Here is a tiny trained network, its code and every weight. The questions are about switching its units off for an input and a target symbol, where a switched-off unit gives its printed mean instead of its output.

import numpy as np


def w(rows, s, z=0):
    codes = np.array(rows[::2]) - 128.0
    scale = np.full(codes.shape[1], s)
    scale[-1] = z or s
    return codes * scale


def norm(h):
    return h / np.sqrt((h * h).mean(-1, keepdims=True) + 1e-5)


def f(y):
    return y / 2 * (1 + np.tanh(0.7978845608 * (y + 0.044715 * y**3)))


def softmax(a):
    e = np.exp(a - a.max(-1, keepdims=True))
    return e / e.sum(-1, keepdims=True)


def log_softmax(a):
    a = a - a.max(-1, keepdims=True)
    return a - np.log(np.exp(a).sum(-1, keepdims=True))


def net(x, mask):
    ids = ['αβγεθμξψ'.index(c) for c in x.split()]
    T = len(ids)
    res = E[ids] + P[:T]
    q, k, v = (norm(res) @ M[0].T for M in (Q, K, V))
    z = softmax(np.where(np.tri(T) > 0, q @ k.T / 2**0.5, -1e9)) @ v
    res = res + np.where(mask[0], z, O[0][:, -1]) @ O[0][:, :-1]
    y = f(norm(res) @ A[0][:, :-1].T + A[0][:, -1])
    res = res + np.where(mask[1:13], y, B[0][:, -1]) @ B[0][:, :-1]
    return log_softmax(norm(res)[-1] @ U[:, :-1].T + U[:, -1])


Q, K, V, O, A, B = {}, {}, {}, {}, {}, {}
E = w([
[184,175,177,112,63,73],'α',
[142,98,126,163,65,221],'β',
[101,124,195,188,255,87],'γ',
[213,198,157,198,166,186],'ε',
[201,115,72,105,171,93],'θ',
[188,251,83,129,108,132],'μ',
[5,108,233,200,66,21],'ξ',
[145,93,71,221,179,152],'ψ',
],0.018)
P = w([
[58,217,42,251,2,47],'0',
[100,196,89,212,39,85],'1',
[103,173,129,179,67,110],'2',
[101,164,155,153,99,112],'3',
[108,144,167,145,118,115],'4',
[104,121,171,133,125,119],'5',
[108,104,176,129,143,117],'6',
[121,87,184,135,154,114],'7',
[111,81,182,110,165,117],'8',
[122,72,186,120,173,109],'9',
[111,64,170,105,167,109],'10',
],0.0076)
Q[0] = w([
[248,120,137,22,35,86],'H0',
[142,132,2,175,228,222],'H0',
],0.0094)
K[0] = w([
[213,105,55,7,77,87],'H0',
[189,85,3,243,64,152],'H0',
],0.0082)
V[0] = w([
[114,121,74,147,179,68],'H0',
[110,41,121,62,112,254],'H0',
],0.0096)
O[0] = w([
[109,77,82,161,190,134,150],'H0',
[1,184,179,47,60,206,3],'H0',
],0.008,0.0072)
A[0] = w([
[122,105,171,62,61,168,102],'N0',
[193,198,46,183,164,227,159],'N1',
[186,146,85,117,77,195,46],'N2',
[126,208,69,52,165,41,205],'N3',
[198,247,158,115,100,94,132],'N4',
[123,121,122,130,121,140,84],'N5',
[151,151,16,249,94,60,157],'N6',
[194,153,75,103,202,128,138],'N7',
[112,105,99,103,164,138,73],'N8',
[42,149,176,210,174,103,173],'N9',
[92,82,196,86,180,164,178],'N10',
[131,107,187,147,28,84,252],'N11',
],0.014,0.0027)
B[0] = w([
[60,67,98,141,166,173,164],'N0',
[133,94,78,135,16,60,207],'N1',
[120,197,255,199,170,105,169],'N2',
[142,224,103,171,133,226,159],'N3',
[236,111,66,147,97,74,165],'N4',
[145,115,138,105,150,134,127],'N5',
[100,158,194,86,157,213,252],'N6',
[133,112,81,183,100,64,195],'N7',
[127,71,104,107,118,136,128],'N8',
[115,176,79,59,45,96,155],'N9',
[125,164,164,225,184,204,138],'N10',
[179,107,96,77,167,91,184],'N11',
],0.016)
U = w([
[238,126,135,115,191,119,92],'α',
[144,103,210,195,140,150,131],'β',
[99,201,104,197,183,49,1],'γ',
[161,71,101,213,108,3,142],'ε',
[138,66,32,196,220,150,202],'θ',
[180,254,133,152,61,135,207],'μ',
[137,132,127,86,146,92,112],'ξ',
[106,95,82,130,67,139,72],'ψ',
],0.0088,0.0057)

Each question gives the input, a string of symbols that net reads in full, and the target symbol t.
The units are the heads (2 rows each of Q, K, V and O) and the neurons (one row each of A and B). Each row of codes is followed by its name. A weight is (code - 128) times the scale printed after its matrix; where a second scale follows, it is the last column's (O, A, B and U).
mask holds one flag per unit, heads first, then neurons. A switched-off unit (its flag False) gives its mean, the last column of its rows in O or B, instead of its output. The means were averaged over made-up inputs and are rounded, as every weight is.
A unit's drop is (log p(t) with every unit on - log p(t) with that unit switched off) / (log p(t) with every unit on - log p(t) with every unit switched off).
The circuit of an input: a set's keep is (log p(t) with only the set's units on - log p(t) with every unit switched off) / (log p(t) with every unit on - log p(t) with every unit switched off). Starting from the 12 units with the biggest drops (on a tie, the unit counted first), units are removed one at a time, each time the one whose removal leaves the highest keep (on an exact tie, the one counted first), for as long as the keep stays at least 0.8.
circuit, biggest first: the units of the circuit, biggest drop first
most important unit: the unit with the biggest drop
top k neurons: the k neurons with the biggest drops, biggest first
drop of u: that unit's drop, to one decimal
input ψ θ ε β, target β: circuit, biggest first : (N9; N4)
input α β α β θ ψ, target μ: most important unit : N9
input β θ μ β β β, target θ: circuit, biggest first : (H0; N0; N1)
input θ α α γ β β β, target θ: circuit, biggest first : (H0; N0)
input β γ α β β β ε, target ε: top 3 neurons : (N6; N4; N3)
input ξ β β γ ξ β γ, target γ: top 3 neurons : (N1; N9; N4)
input β θ θ ξ β ξ, target ξ: circuit, biggest first : (N11; N1; N7; N9)
input β ψ θ α θ γ μ θ β ε β, target β: top 2 neurons : (N2; N7)
input β γ ξ ψ β, target ε: top 2 neurons : (N6; N1)
input β α ψ, target μ: top 2 neurons : (N6; N0)
input β θ β γ, target μ: drop of N11 : 0.4
input μ θ θ β θ, target θ: drop of N3 : 0.2
input θ β β β ψ ε, target ε: drop of N1 : 0.1
input θ β γ ξ θ θ ψ, target ψ: top neuron : (N2)
